Below are the code and all the weights of a small trained network. Each question names an input and a class and asks about switching units off, where a switched-off unit gives its printed mean instead of its output.

import numpy as np


def w(rows, s, z=0):
    codes = np.array(rows[::2]) - 128.0
    scale = np.full(codes.shape[1], s)
    scale[-1] = z or s
    return codes * scale


def norm(h):
    return h / np.sqrt((h * h).mean(-1, keepdims=True) + 1e-5)


def f(y):
    return np.maximum(y, 0)


def log_softmax(a):
    a = a - a.max(-1, keepdims=True)
    return a - np.log(np.exp(a).sum(-1, keepdims=True))


def net(x, mask):
    res = np.array(x, float).reshape(1, 8) / 4 @ E
    u = 0
    for l in range(2):
        y = f(norm(res) @ A[l][:, :-1].T + A[l][:, -1])
        res = res + np.where(mask[u : u + 12], y, B[l][:, -1]) @ B[l][:, :-1]
        u += 12
    return log_softmax(norm(res)[-1] @ U[:, :-1].T + U[:, -1])


A, B = {}, {}
E = w([
[119,72,99,40,146,100,113,158,167,141],'x0',
[2,62,135,93,147,121,67,135,186,144],'x1',
[90,151,145,106,40,75,144,145,179,122],'x2',
[93,70,117,205,83,106,165,138,156,159],'x3',
[88,111,198,76,123,133,116,7,90,95],'x4',
[75,151,111,111,121,101,66,110,142,43],'x5',
[106,50,106,189,117,175,89,70,117,127],'x6',
[130,56,101,141,118,154,106,76,73,97],'x7',
],0.0064)
A[0] = w([
[89,108,143,167,110,130,103,116,120,133,81],'L0N0',
[81,141,119,99,153,108,2,99,166,98,48],'L0N1',
[165,153,63,159,145,172,104,161,80,157,110],'L0N2',
[62,129,106,180,59,108,101,142,190,115,3],'L0N3',
[130,47,133,158,148,165,112,114,117,111,139],'L0N4',
[71,135,127,67,183,142,22,61,117,85,65],'L0N5',
[96,96,174,81,149,110,22,115,162,110,93],'L0N6',
[171,177,97,170,164,160,106,146,127,159,65],'L0N7',
[150,120,70,152,176,118,128,120,107,142,108],'L0N8',
[123,115,103,126,118,114,125,207,178,145,173],'L0N9',
[77,129,143,176,69,137,99,137,151,125,8],'L0N10',
[176,151,107,173,147,127,121,110,111,114,122],'L0N11',
],0.0087,0.004)
B[0] = w([
[141,153,150,97,146,118,157,140,132,95,175],'L0N0',
[39,178,66,133,173,138,72,195,97,117,229],'L0N1',
[169,86,110,187,158,80,165,140,129,120,194],'L0N2',
[131,96,135,116,103,130,250,91,117,68,209],'L0N3',
[161,188,99,44,59,142,99,150,158,122,226],'L0N4',
[76,140,127,170,131,92,1,153,90,101,253],'L0N5',
[79,121,120,175,157,107,90,186,105,118,241],'L0N6',
[142,82,215,184,183,62,158,180,94,52,178],'L0N7',
[182,117,94,168,109,104,140,124,103,155,167],'L0N8',
[116,147,181,78,105,143,117,33,99,153,254],'L0N9',
[123,139,86,198,101,86,251,69,248,65,171],'L0N10',
[175,116,206,120,202,184,148,167,103,128,183],'L0N11',
],0.0066,0.0057)
A[1] = w([
[64,105,107,73,51,96,128,108,146,136,210],'L1N0',
[171,20,2,124,116,136,69,94,171,142,92],'L1N1',
[149,229,144,47,117,58,151,156,158,115,76],'L1N2',
[133,134,173,123,126,184,103,16,71,119,33],'L1N3',
[50,86,158,95,132,154,148,159,207,242,2],'L1N4',
[105,123,118,138,132,106,133,118,169,90,63],'L1N5',
[63,131,90,188,74,155,177,119,211,79,29],'L1N6',
[142,158,131,202,86,63,142,123,188,121,166],'L1N7',
[162,109,216,185,153,156,96,76,80,125,91],'L1N8',
[74,115,144,163,79,116,125,135,219,171,142],'L1N9',
[168,143,164,130,71,125,185,76,113,158,170],'L1N10',
[148,176,107,124,137,149,138,184,101,42,176],'L1N11',
],0.0083,0.0029)
B[1] = w([
[176,132,118,211,190,135,174,149,96,128,254],'L1N0',
[109,157,68,67,141,196,156,111,70,208,185],'L1N1',
[94,133,177,60,58,224,146,188,142,182,216],'L1N2',
[144,173,128,143,1,50,85,57,139,90,167],'L1N3',
[146,71,155,149,140,16,129,51,198,143,185],'L1N4',
[83,144,74,170,111,143,118,108,104,72,159],'L1N5',
[119,142,72,94,127,190,186,81,147,34,206],'L1N6',
[103,134,117,79,189,183,177,115,121,112,207],'L1N7',
[163,177,117,160,109,102,121,117,165,70,190],'L1N8',
[127,53,127,130,163,116,145,97,138,72,199],'L1N9',
[87,139,109,110,113,118,26,139,137,127,222],'L1N10',
[118,77,166,156,126,133,140,152,168,197,218],'L1N11',
],0.0088,0.0069)
U = w([
[252,140,171,206,175,131,164,174,97,130,185],'0',
[173,101,56,86,130,170,134,95,65,217,3],'1',
[140,165,203,49,79,169,164,191,152,193,155],'2',
[128,58,176,113,149,46,155,87,188,181,8],'3',
[193,192,156,144,41,103,64,70,108,85,94],'4',
[52,138,112,124,161,114,27,171,94,106,243],'5',
[91,108,94,131,127,156,226,69,147,48,173],'6',
],0.014,0.0019)

Each question gives the input, the list of numbers given to net, and the class t.
The units are the neurons (one row each of A and B). Each row of codes is followed by its name. A weight is (code - 128) times the scale printed after its matrix; where a second scale follows, it is the last column's (A, B and U).
mask holds one flag per neuron, layer by layer. A switched-off neuron (its flag False) gives its mean, the last column of its row in B, instead of its output. The means were averaged over made-up inputs and are rounded, as every weight is.
A unit's drop is (log p(t) with every unit on - log p(t) with that unit switched off) / (log p(t) with every unit on - log p(t) with every unit switched off).
The circuit of an input: a set's keep is (log p(t) with only the set's units on - log p(t) with every unit switched off) / (log p(t) with every unit on - log p(t) with every unit switched off). Starting from the 12 units with the biggest drops (on a tie, the unit counted first), units are removed one at a time, each time the one whose removal leaves the highest keep (on an exact tie, the one counted first), for as long as the keep stays at least 0.8.
units of the circuit, in order: the units of the circuit, biggest drop first
unit that matters most: the unit with the biggest drop
k most important neurons: the k neurons with the biggest drops, biggest first
top k neurons in layer l: the k neurons of layer l with the biggest drops, biggest first
drop when u is switched off: that unit's drop, to one decimal
input [3,3,-5,1,-5,-1,-6,-1], class 2: units of the circuit, in order	(L1N2)
input [-7,-6,5,5,3,5,-2,-5], class 6: top 2 neurons in layer 1	(L1N6 L1N7)
input [-6,-3,-2,-8,0,-4,7,4], class 4: 2 most important neurons	(L1N3 L1N0)
input [-5,-5,2,7,6,-3,-8,2], class 4: top 2 neurons in layer 0	(L0N4 L0N1)
input [5,-6,-1,8,2,-6,-5,5], class 1: top 3 neurons in layer 1	(L1N0 L1N10 L1N2)
input [2,-2,7,6,-5,-8,0,3], class 3: units of the circuit, in order	(L1N4 L0N9)
input [7,-3,0,-8,-8,3,4,2], class 0: top 2 neurons in layer 0	(L0N7 L0N2)
input [-1,-8,7,-3,2,-6,-1,3], class 2: 3 most important neurons	(L0N9 L0N5 L1N2)
input [-3,6,5,0,-6,-8,5,-3], class 6: top 2 neurons in layer 0	(L0N10 L0N3)
input [8,-5,-4,3,1,-1,-1,-2], class 1: top 3 neurons in layer 0	(L0N6 L0N8 L0N5)
input [-7,4,-7,5,2,-7,3,8], class 4: top 2 neurons in layer 1	(L1N3 L1N8)
input [3,-3,-1,1,2,-5,6,3], class 1: top 2 neurons in layer 0	(L0N9 L0N4)
input [-6,4,-5,8,2,-8,-5,8], class 4: 2 most important neurons	(L0N1 L1N8)
input [-8,4,7,-6,5,1,8,3], class 5: unit that matters most	L0N5
input [0,6,8,-1,6,-7,-8,-2], class 3: 3 most important neurons	(L1N4 L0N4 L1N9)
input [6,-5,-2,-4,-6,7,5,1], class 0: 2 most important neurons	(L0N7 L0N11)
input [7,-5,5,-4,5,0,5,2], class 5: 3 most important neurons	(L0N9 L0N5 L0N6)
input [3,5,4,4,-8,-6,3,-3], class 6: 2 most important neurons	(L1N6 L0N3)
input [8,7,5,-2,-2,-6,8,6], class 1: top 2 neurons in layer 0	(L0N4 L0N7)
input [0,1,-2,7,1,-4,3,6], class 1: most important neuron	(L1N1)
input [5,-5,-2,-2,0,6,-1,-2], class 2: 2 most important neurons	(L1N11 L1N2)
input [5,-7,-1,-4,5,-2,-6,2], class 2: 2 most important neurons	(L1N2 L0N9)
input [-4,8,-3,8,-2,-5,-8,-1], class 3: 2 most important neurons	(L1N4 L0N9)
input [3,6,4,-5,-8,-4,0,0], class 3: drop when L1N4 is switched off	0.5
input [-2,-3,1,6,-8,-1,-6,-8], class 2: drop when L1N2 is switched off	0.1
input [-3,6,-6,1,-8,1,-4,5], class 0: drop when L0N7 is switched off	1.4
input [8,-2,8,-1,6,7,-3,4], class 5: drop when L0N7 is switched off	0.0
